Below is a small trained network, with its code and all its weights. Each question gives an input and a target symbol and asks what happens when units are switched off, that is, made to give their printed mean instead of their output.

import numpy as np


def w(rows, s, z=0):
    codes = np.array(rows[::2]) - 128.0
    scale = np.full(codes.shape[1], s)
    scale[-1] = z or s
    return codes * scale


def norm(h):
    return h / np.sqrt((h * h).mean(-1, keepdims=True) + 1e-5)


def f(y):
    return np.maximum(y, 0)


def softmax(a):
    e = np.exp(a - a.max(-1, keepdims=True))
    return e / e.sum(-1, keepdims=True)


def log_softmax(a):
    a = a - a.max(-1, keepdims=True)
    return a - np.log(np.exp(a).sum(-1, keepdims=True))


def net(x, mask):
    ids = ['ΔΛΞΨβγεζησφ'.index(c) for c in x.split()]
    T = len(ids)
    res = E[ids] + P[:T]
    u = 0
    for l in range(2):
        r = norm(res)
        for j in range(2):
            rows = slice(2 * j, 2 * j + 2)
            q, k, v = (r @ M[l][rows].T for M in (Q, K, V))
            z = softmax(np.where(np.tri(T) > 0, q @ k.T / 2**0.5, -1e9)) @ v
            o = O[l][rows]
            res = res + np.where(mask[u + j], z, o[:, -1]) @ o[:, :-1]
        u += 2
        y = f(norm(res) @ A[l][:, :-1].T + A[l][:, -1])
        res = res + np.where(mask[u : u + 8], y, B[l][:, -1]) @ B[l][:, :-1]
        u += 8
    return log_softmax(norm(res)[-1] @ U[:, :-1].T + U[:, -1])


Q, K, V, O, A, B = {}, {}, {}, {}, {}, {}
E = w([
[193,154,135,50,148,94,156,119,102,243,143,202],'Δ',
[119,147,152,193,166,40,130,74,78,109,204,140],'Λ',
[163,63,133,43,84,152,81,91,122,95,86,120],'Ξ',
[226,114,92,191,234,192,136,163,105,114,82,87],'Ψ',
[227,167,110,118,58,125,106,88,196,88,98,109],'β',
[164,145,85,90,75,166,114,97,218,147,90,154],'γ',
[67,191,102,153,144,172,24,165,209,111,79,119],'ε',
[151,186,96,156,66,184,71,153,151,68,161,8],'ζ',
[36,129,149,58,165,158,124,181,188,61,122,161],'η',
[109,133,160,186,111,193,128,34,96,134,138,50],'σ',
[182,136,92,55,169,122,139,122,156,77,114,217],'φ',
],0.017)
P = w([
[125,102,101,118,68,116,129,124,60,127,161,216],'0',
[94,160,6,92,123,147,133,151,163,118,135,21],'1',
[142,118,73,109,102,139,92,124,162,145,149,78],'2',
[139,114,102,118,115,135,87,131,179,152,134,92],'3',
[138,117,114,122,121,135,94,116,179,157,128,100],'4',
[129,127,119,122,133,126,98,106,168,149,148,88],'5',
[136,137,131,131,146,136,99,97,168,148,149,99],'6',
[131,137,132,134,148,138,102,93,164,142,151,91],'7',
[141,123,138,135,149,136,102,89,172,137,149,92],'8',
[144,140,145,146,172,122,103,68,148,125,195,77],'9',
],0.013)
Q[0] = w([
[119,186,41,47,97,183,2,88,203,99,151,89],'0.h1',
[178,143,119,73,116,100,59,139,91,209,114,106],'0.h1',
[103,175,53,95,76,122,55,102,179,162,211,138],'0.h2',
[81,91,134,187,134,111,157,136,143,50,142,147],'0.h2',
],0.0071)
K[0] = w([
[80,89,96,108,53,242,187,144,64,44,77,139],'0.h1',
[102,144,42,81,46,134,233,200,3,194,119,166],'0.h1',
[97,109,180,180,17,158,107,174,94,140,176,249],'0.h2',
[64,32,116,154,148,70,213,138,213,72,128,90],'0.h2',
],0.0055)
V[0] = w([
[95,126,132,166,147,157,92,55,90,69,92,115],'0.h1',
[124,98,158,116,39,111,153,163,152,99,140,150],'0.h1',
[126,224,71,176,111,49,105,120,153,115,179,172],'0.h2',
[2,196,114,87,125,86,158,76,146,142,113,81],'0.h2',
],0.007)
O[0] = w([
[184,206,132,52,134,33,156,192,187,177,109,173,18],'0.h1',
[161,143,125,224,159,139,224,142,102,141,122,169,56],'0.h1',
[193,150,139,110,103,61,180,47,173,107,68,110,229],'0.h2',
[196,94,64,171,140,152,166,87,68,254,108,100,2],'0.h2',
],0.0093,0.0026)
A[0] = w([
[110,79,115,91,194,254,89,132,102,213,192,76,30],'0.n1',
[121,184,163,86,142,105,97,174,139,176,184,193,173],'0.n2',
[158,174,158,121,134,56,188,71,142,127,136,95,118],'0.n3',
[90,67,144,204,130,188,110,96,92,112,135,95,114],'0.n4',
[230,118,32,175,194,121,156,165,45,192,58,111,4],'0.n5',
[142,157,87,90,170,144,100,95,219,146,120,84,89],'0.n6',
[91,170,116,195,62,116,81,105,78,88,142,120,130],'0.n7',
[165,110,142,86,167,161,100,168,119,81,117,148,25],'0.n8',
],0.0086,0.0029)
B[0] = w([
[133,118,232,213,227,101,74,55,110,166,150,127,231],'0.n1',
[76,116,58,134,51,143,125,136,141,158,66,80,183],'0.n2',
[57,71,138,181,194,196,51,198,143,162,85,149,184],'0.n3',
[107,160,15,46,39,110,160,156,162,117,112,156,167],'0.n4',
[4,207,34,26,1,169,207,180,225,97,100,169,148],'0.n5',
[211,81,152,188,174,94,100,112,153,142,130,107,245],'0.n6',
[87,69,110,62,170,149,187,170,201,209,83,119,154],'0.n7',
[107,148,170,156,167,83,101,105,140,167,155,50,156],'0.n8',
],0.0083,0.011)
Q[1] = w([
[183,89,131,75,153,142,84,79,245,201,179,87],'1.h1',
[78,68,110,132,135,187,43,177,189,190,160,50],'1.h1',
[194,72,70,9,163,149,2,71,240,195,139,39],'1.h2',
[122,213,211,142,74,119,160,161,25,116,135,188],'1.h2',
],0.0067)
K[1] = w([
[67,182,121,163,1,154,173,184,14,134,125,177],'1.h1',
[157,158,158,119,76,168,103,176,114,105,124,155],'1.h1',
[62,205,143,144,37,119,142,204,29,90,39,177],'1.h2',
[176,143,135,99,152,175,70,57,157,183,136,15],'1.h2',
],0.0084)
V[1] = w([
[146,77,148,99,128,73,89,64,44,101,177,238],'1.h1',
[45,119,114,117,105,143,96,197,104,254,160,130],'1.h1',
[60,158,124,181,177,160,237,203,59,60,148,197],'1.h2',
[135,106,79,165,106,194,194,55,116,204,100,171],'1.h2',
],0.0083)
O[1] = w([
[166,106,14,120,176,120,103,133,151,140,125,166,188],'1.h1',
[165,125,103,96,85,104,87,221,86,179,181,114,254],'1.h1',
[129,100,128,132,143,119,154,129,181,167,250,171,168],'1.h2',
[109,91,111,138,82,34,242,195,132,154,94,109,221],'1.h2',
],0.014,0.0095)
A[1] = w([
[112,140,171,193,94,97,141,172,37,136,61,47,205],'1.n1',
[157,121,11,131,168,94,112,163,117,170,214,112,206],'1.n2',
[57,162,198,133,126,203,150,120,178,133,147,69,245],'1.n3',
[95,178,254,49,77,188,113,146,112,110,111,135,53],'1.n4',
[35,120,121,88,164,231,98,50,153,22,125,203,251],'1.n5',
[136,70,69,182,184,10,195,163,139,181,131,154,49],'1.n6',
[116,127,131,118,120,191,102,90,168,172,66,118,152],'1.n7',
[135,179,92,72,91,242,40,150,122,167,242,179,125],'1.n8',
],0.0099,0.0024)
B[1] = w([
[140,113,47,141,208,171,97,69,154,181,104,125,170],'1.n1',
[183,38,146,114,135,77,111,125,117,127,49,236,237],'1.n2',
[171,51,207,72,71,91,171,144,161,97,64,201,156],'1.n3',
[181,80,41,26,92,217,164,140,128,110,142,200,156],'1.n4',
[106,141,110,56,140,59,105,198,144,143,164,77,158],'1.n5',
[175,128,131,99,56,179,91,57,179,55,163,1,250],'1.n6',
[111,137,84,70,112,84,112,147,115,126,139,138,148],'1.n7',
[105,93,93,221,43,97,147,137,136,17,99,112,171],'1.n8',
],0.011,0.021)
U = w([
[120,95,17,37,49,106,138,156,179,103,102,139,196],'Δ',
[198,76,213,157,145,105,50,70,155,155,134,106,189],'Λ',
[106,94,120,209,106,96,117,163,110,99,105,196,84],'Ξ',
[135,177,134,67,70,149,64,128,118,79,190,109,69],'Ψ',
[106,153,188,93,110,12,155,126,132,110,97,147,47],'β',
[111,158,107,167,77,143,181,73,145,98,153,69,152],'γ',
[134,148,84,111,135,156,131,91,106,120,57,145,77],'ε',
[178,104,166,73,114,194,171,156,135,128,139,172,3],'ζ',
[138,134,137,153,78,113,174,143,183,165,255,174,142],'η',
[129,157,129,88,94,97,98,190,106,201,152,90,94],'σ',
[130,160,47,90,190,134,134,127,173,157,188,173,71],'φ',
],0.0085,0.0029)

Each question gives the input, a string of symbols that net reads in full, and the target symbol t.
The units are the heads (2 rows each of Q, K, V and O) and the neurons (one row each of A and B). Each row of codes is followed by its name. A weight is (code - 128) times the scale printed after its matrix; where a second scale follows, it is the last column's (O, A, B and U).
mask holds one flag per unit, layer by layer, with each layer's heads first. A switched-off unit (its flag False) gives its mean, the last column of its rows in O or B, instead of its output. The means were averaged over made-up inputs and are rounded, as every weight is.
A unit's drop is (log p(t) with every unit on - log p(t) with that unit switched off) / (log p(t) with every unit on - log p(t) with every unit switched off).
The circuit of an input: a set's keep is (log p(t) with only the set's units on - log p(t) with every unit switched off) / (log p(t) with every unit on - log p(t) with every unit switched off). Starting from the 12 units with the biggest drops (on a tie, the unit counted first), units are removed one at a time, each time the one whose removal leaves the highest keep (on an exact tie, the one counted first), for as long as the keep stays at least 0.8.
circuit, biggest first: the units of the circuit, biggest drop first
unit that matters most: the unit with the biggest drop
top k neurons: the k neurons with the biggest drops, biggest first
top k neurons in layer l: the k neurons of layer l with the biggest drops, biggest first
which heads matter: for each layer, one digit per head in row order, 1 if its drop is at least 0.15 and else 0, layers parted by /
input ε γ φ Δ Ψ, target ε: top 2 neurons : (1.n1; 1.n6)
input σ Δ Δ σ σ, target σ: unit that matters most : 1.h1
input Ψ β σ η ε η Δ ε Ψ, target Ψ: top 2 neurons in layer 0 : (0.n5; 0.n8)
input γ β Δ φ Δ γ, target γ: circuit, biggest first : (0.h1; 1.h1; 1.n2; 0.h2)
input γ Ψ Δ Ψ γ ε, target γ: circuit, biggest first : (1.h1; 1.n2; 0.h2)
input Ψ Δ φ Ψ β Δ, target Ψ: top 2 neurons in layer 1 : (1.n2; 1.n5)
input φ Δ Λ Δ ζ Δ φ Λ η σ, target φ: which heads matter : 01 / 11
input σ Ψ Δ Ξ Ψ Δ Δ Λ γ, target σ: which heads matter : 10 / 10
input Ψ η Δ Δ Δ ζ, target Ψ: circuit, biggest first : (1.h2; 1.n2; 1.h1)
input γ Δ Δ Ψ φ σ ε Δ, target γ: top 2 neurons : (1.n2; 0.n6)
input ζ β ε η η ε ζ ζ η Δ, target ζ: which heads matter : 10 / 10
input ε σ β Δ, target ε: which heads matter : 11 / 01
input φ Λ Δ η Δ Δ Ψ Δ Ξ Δ, target φ: top 3 neurons in layer 1 : (1.n6; 1.n5; 1.n2)
input β η σ φ σ Δ σ, target β: unit that matters most : 1.h1
input φ Δ σ ε β Δ β, target φ: which heads matter : 01 / 11
input Ξ Δ σ Ψ Δ Δ ζ Ξ η Ψ, target Ξ: which heads matter : 01 / 01
input η γ η φ, target η: which heads matter : 10 / 11
input β Δ Δ Ψ Δ Ψ Ψ, target β: top 4 neurons : (1.n6; 0.n4; 1.n5; 1.n3)
input Λ Δ η Λ Δ Δ Ψ Δ γ φ, target Λ: which heads matter : 01 / 00
input Ψ γ Δ Δ Λ Δ Ψ, target Ψ: unit that matters most : 1.h2
input γ Δ φ Δ η Λ β Δ Ψ, target γ: which heads matter : 11 / 11
input σ β η ε Δ β γ Ψ, target σ: which heads matter : 11 / 11
input σ η Ψ Δ ε Δ σ η Δ η, target Λ: top 3 neurons : (0.n6; 0.n1; 1.n1)
input η β Ψ σ β Δ Λ η Ψ, target η: which heads matter : 10 / 01
input β Ξ ζ, target β: which heads matter : 11 / 10
input Ψ Δ σ Λ Δ Ψ Λ Ξ Δ σ, target Ψ: top 3 neurons : (1.n2; 1.n5; 0.n8)
